Below is a small trained network, with its code and all its weights. Each question gives an input and a target symbol and asks what happens when units are switched off, that is, made to give their printed mean instead of their output.

import numpy as np


def w(rows, s, z=0):
    codes = np.array(rows[::2]) - 128.0
    scale = np.full(codes.shape[1], s)
    scale[-1] = z or s
    return codes * scale


def f(y):
    return np.maximum(y, 0)


def softmax(a):
    e = np.exp(a - a.max(-1, keepdims=True))
    return e / e.sum(-1, keepdims=True)


def log_softmax(a):
    a = a - a.max(-1, keepdims=True)
    return a - np.log(np.exp(a).sum(-1, keepdims=True))


def net(x, mask):
    ids = ['βγδθλξπστφψω'.index(c) for c in x.split()]
    T = len(ids)
    res = E[ids] + P[:T]
    q, k, v = (res @ M[0].T for M in (Q, K, V))
    z = softmax(np.where(np.tri(T) > 0, q @ k.T / 2**0.5, -1e9)) @ v
    res = res + np.where(mask[0], z, O[0][:, -1]) @ O[0][:, :-1]
    y = f(res @ A[0][:, :-1].T + A[0][:, -1])
    res = res + np.where(mask[1:17], y, B[0][:, -1]) @ B[0][:, :-1]
    return log_softmax(res[-1] @ U[:, :-1].T + U[:, -1])


Q, K, V, O, A, B = {}, {}, {}, {}, {}, {}
E = w([
[138,49,90,62,127],'β',
[110,121,113,142,33],'γ',
[82,162,142,97,56],'δ',
[127,138,5,153,142],'θ',
[89,142,138,77,139],'λ',
[70,136,135,66,90],'ξ',
[194,152,181,215,141],'π',
[129,164,185,132,150],'σ',
[79,181,37,60,87],'τ',
[134,91,178,131,97],'φ',
[162,185,145,111,141],'ψ',
[122,172,205,124,62],'ω',
],0.021)
P = w([
[121,180,150,68,107],'0',
[160,51,123,202,108],'1',
[185,213,130,114,122],'2',
[63,121,155,120,178],'3',
[155,28,116,176,120],'4',
[174,190,97,130,128],'5',
[45,100,154,119,194],'6',
[154,26,109,162,124],'7',
[163,170,73,114,125],'8',
[40,88,151,132,190],'9',
[145,7,120,133,112],'10',
[166,165,79,125,126],'11',
],0.012)
Q[0] = w([
[255,200,159,139,64],'head 1',
[38,158,199,131,193],'head 1',
],0.0093)
K[0] = w([
[238,157,236,169,103],'head 1',
[191,81,2,40,215],'head 1',
],0.0064)
V[0] = w([
[87,172,123,176,129],'head 1',
[145,129,2,131,109],'head 1',
],0.0089)
O[0] = w([
[194,252,181,219,169,20],'head 1',
[122,167,85,211,122,9],'head 1',
],0.012,0.0016)
A[0] = w([
[54,215,173,138,132,123],'neuron 1',
[108,98,241,128,108,129],'neuron 2',
[27,101,162,111,182,166],'neuron 3',
[171,83,174,158,74,186],'neuron 4',
[228,109,134,71,86,79],'neuron 5',
[106,228,99,43,234,3],'neuron 6',
[1,170,42,43,147,179],'neuron 7',
[188,49,112,164,135,95],'neuron 8',
[141,163,236,140,142,97],'neuron 9',
[130,94,149,170,217,205],'neuron 10',
[168,108,75,40,94,101],'neuron 11',
[94,174,50,106,163,158],'neuron 12',
[221,189,100,126,74,231],'neuron 13',
[160,40,119,152,132,98],'neuron 14',
[51,93,103,153,94,111],'neuron 15',
[199,178,117,142,191,233],'neuron 16',
],0.0099,0.0054)
B[0] = w([
[114,163,163,150,164,171],'neuron 1',
[135,101,111,92,120,238],'neuron 2',
[192,118,80,173,72,205],'neuron 3',
[134,97,105,135,155,238],'neuron 4',
[114,153,99,148,154,214],'neuron 5',
[250,178,147,174,68,155],'neuron 6',
[105,103,173,127,141,254],'neuron 7',
[100,167,172,121,86,186],'neuron 8',
[134,155,77,130,81,178],'neuron 9',
[80,88,137,119,73,175],'neuron 10',
[156,129,127,170,140,228],'neuron 11',
[127,83,140,152,62,176],'neuron 12',
[94,152,86,90,167,199],'neuron 13',
[99,153,166,142,122,205],'neuron 14',
[108,161,169,160,164,196],'neuron 15',
[121,68,139,139,191,166],'neuron 16',
],0.011,0.0086)
U = w([
[99,131,125,209,254,37],'β',
[29,177,206,41,166,31],'γ',
[89,162,8,94,76,138],'δ',
[191,153,116,167,156,79],'θ',
[154,177,149,228,99,90],'λ',
[127,93,140,93,231,254],'ξ',
[220,87,68,195,104,53],'π',
[206,169,68,166,36,68],'σ',
[63,72,176,127,98,138],'τ',
[172,77,32,44,83,183],'φ',
[28,173,74,92,125,209],'ψ',
[155,159,231,103,203,212],'ω',
],0.009,0.003)

Each question gives the input, a string of symbols that net reads in full, and the target symbol t.
The units are the heads (2 rows each of Q, K, V and O) and the neurons (one row each of A and B). Each row of codes is followed by its name. A weight is (code - 128) times the scale printed after its matrix; where a second scale follows, it is the last column's (O, A, B and U).
mask holds one flag per unit, heads first, then neurons. A switched-off unit (its flag False) gives its mean, the last column of its rows in O or B, instead of its output. The means were averaged over made-up inputs and are rounded, as every weight is.
A unit's drop is (log p(t) with every unit on - log p(t) with that unit switched off) / (log p(t) with every unit on - log p(t) with every unit switched off).
The circuit of an input: a set's keep is (log p(t) with only the set's units on - log p(t) with every unit switched off) / (log p(t) with every unit on - log p(t) with every unit switched off). Starting from the 12 units with the biggest drops (on a tie, the unit counted first), units are removed one at a time, each time the one whose removal leaves the highest keep (on an exact tie, the one counted first), for as long as the keep stays at least 0.8.
circuit, biggest first: the units of the circuit, biggest drop first
most important unit: the unit with the biggest drop
top k neurons: the k neurons with the biggest drops, biggest first
drop of u: that unit's drop, to one decimal
input φ σ δ θ γ φ ψ, target β: top 3 neurons : (neuron 16; neuron 1; neuron 3)
input γ ψ φ φ β τ β σ β ψ, target τ: top 2 neurons : (neuron 7; neuron 12)
input φ β β σ, target τ: circuit, biggest first : (head 1; neuron 7; neuron 13)
input σ φ γ θ φ β π, target τ: circuit, biggest first : (neuron 10)
input φ π γ σ, target σ: circuit, biggest first : (neuron 3; neuron 9; neuron 6)
input τ φ γ φ φ φ φ φ π ξ, target λ: circuit, biggest first : (head 1; neuron 3)
input β ω δ ξ, target τ: circuit, biggest first : (neuron 7; head 1; neuron 3)
input τ φ γ φ γ σ ω τ γ θ, target β: circuit, biggest first : (head 1; neuron 16)
input ξ ψ β λ, target τ: circuit, biggest first : (neuron 7; head 1; neuron 12)
input β φ λ φ ω β φ φ θ, target π: top 2 neurons : (neuron 6; neuron 12)
input σ φ π β σ β γ β ξ, target τ: circuit, biggest first : (neuron 7; neuron 12)
input φ σ γ φ ψ β, target ξ: top 2 neurons : (neuron 3; neuron 9)
input β φ λ β φ ψ π σ φ φ φ δ, target γ: circuit, biggest first : (neuron 3; neuron 7)
input φ δ γ, target δ: most important unit : neuron 13
input β π δ λ, target τ: circuit, biggest first : (neuron 7; head 1; neuron 3)
input ω φ δ δ ψ, target ξ: top 2 neurons : (neuron 16; neuron 3)
input φ ξ σ τ β φ β λ θ, target π: top 3 neurons : (neuron 12; neuron 6; neuron 11)
input φ φ β φ π β β β δ π, target τ: drop of head 1 : 0.1
input γ θ φ φ ξ τ ξ, target λ: drop of neuron 9 : 0.0
input γ λ π, target β: drop of neuron 16 : 1.1
input φ φ δ, target γ: most important unit : neuron 3
